In the rows, 128 means zero.
Each row is followed by its class. Each block has new classes.
[151 111 142 121 127 138  98 118  96 138 149 140 120 138 154 120 150 125
 128 147 139 150 147 131 153 139  96 145 130 107 126 148 113 160 144 102
 121 136 112 152 143 127  92 118 131 113 122 156 108 160 138 162 121 133
 149 141 145 142 141 127 112 128 124 127 124 141 125 130 122]
R
[152 140 128  94 136 120 130 113 105 143 144 132 139 147 177 106 144 115
 120 134 149 138 133 128 114 106 145 125 127  63 131 118 135 127 133  99
 119 103 125 140 122  92  98 130 139 109 147 168  97 153 127 148 126 136
 144 156 162 149 143 120 136 136 113 133 148 141 131 109 121]
S
[155 126 100 145 146 132 120 125 140 141 154 138 146 137 133 116 136 100
 110 177 113 150 116 123 121 127 132 137 132 133 113 145 119 126 146 149
  96 112 127 126 158 116 124 114 138 131 137 147 120 143 119 154 101 130
 156 179   4 192 129 137 137 135 127 125 140 136 124 126 113]
Q
[154 124 122 140 130 126 141 122 156 147 153 119 133 144 136 139 114 114
 117 159 136 136 115 119 113 127 136 133 131 109 120 126 126 123 136 134
 113 124 130 121 141 128 126 124 142 121 133 124 140 148 127 130 103 141
 143 163 144 191 142 139 128 139 116 125 152 130 145 142 128]
Q
[140 133 135 129 123 134 132 119 131 129 153 124 127 134 151 145 125 119
 117 143 129 147 125 116 110 108 131 157 121  94 128 111 122 128 127 103
 138 136 126 128 138 125 124 110 142 110 136 118 133 156 123 117 116 113
 146 154 135 162 137 123 123 134 131 121 150 134 134 127 128]
Q
[140 150 112 157 138 127 152 133 168 141 121 149 139 120  97 158 122 117
 116 133 110 133 136 132 133 130 159 140 134  96 122 127 143 116 106 116
 104 134 137 121 165 140 128 135 134 134 142 103 128 111 115 127 111 127
 112 132 136 197 131 144 144 138 123 123 152 124 122 138 126]
Q
[128 169 147 108 120 128 141 125 133 137 140 127 111 135 168 105 139 118
 100 117 130 137 133 122 116 118 163 135 124  65 134 100 135 149 133  68
 138 129 130 123 124 120 108 134 136 112 143 157 123 146 133 129 143 134
 117 144 152 157 136 146 128 100 108 128 160 123 129 127 129]
A
[114 147 131 124 132 141 139 135 135 157 135 126 138 141 140 147 140 122
 126 118 145 128 132 129 132 140 144 141 143  98 130 128 133 147 146  92
 122 150 132 130 119 132 125 137 139 115 135 170 127 145 130 144 144 138
 133  97 172 122 121 135 124 135 121 122 136 131 128 134 133]
X
[150 125 138 129 132 130 116 115  74 137 149 130 122 131 165 131 150 125
 119 147 143 134 152 134 125 131 114 165 118  76 123 116 115 139 117  85
 145 140 121 150 112 116  74 124 126 110 112 140 132 152 128 129 149 140
 133 134 147 158 144 144 117 117 118 101 126 136 134 140 140]
R
[107 143 252 182 140 128 131 126 143 154 134 136 146 135 136 138 150 115
 124 136 141 119 139 135 118 125 122 127 134 126 135 147 128 150 165 119
 111 118 123 128 147 115 123 142 152 124 140 179 119 148 132 138 122 139
 148 110 164 125 132 139 134 135 139 154 141 127 130 112 119]
Q
[146 120 131 127 123 121 120 122 133 162 159 115 151 133 155 122 129 135
 130 166 137 133 126 120 124 137 103 125 135 142 128 144 126 154 153 132
 107 111 123 137 143 136 133 116 144 114 126 165 125 159 140 143 120 138
 159 140 142 130 128 124 130 134 146 145 138 123 127 123 128]
Q
[111 163 124 114 119 128 125 137 113 137 125 135 102 148 163  79 138 114
 111 133 124 152 134 132 128 121 182 112 128  86 121 119 119 141 133  88
 101 118 134 129 124 128 118 138 109 113 136 150 124  96 137 161 148 124
 114 152 153 161 135 112 147 129 112 127 152 131 119 115 126]
W
[127 165 136 130 116 149 165 137 130 135 120 162 107 125 160 115 159 115
 146 121 115 131 161 150 128 134 115 124 128 111 148 106 137 173 161  79
 103 145 120 135 152 132 118 156 139 109 132 173 100  87 135 134 150 134
  95 118 156 182 128 150 126 154 137 132 143 133 113 135 120]
L
[165 133 133 119 143 120  52 110  86 168 152 130 145 129 162  88 158 107
 126 185 135 139 142 151 100  92 132 144 121 117 137 120 120 132 149 120
 123 108 115 141 136 108  84 115 145 132 123 163 107 136 111 155 117 122
 149 167 175 166 133 138 134 123 119 113 137 144 120 124 111]
R
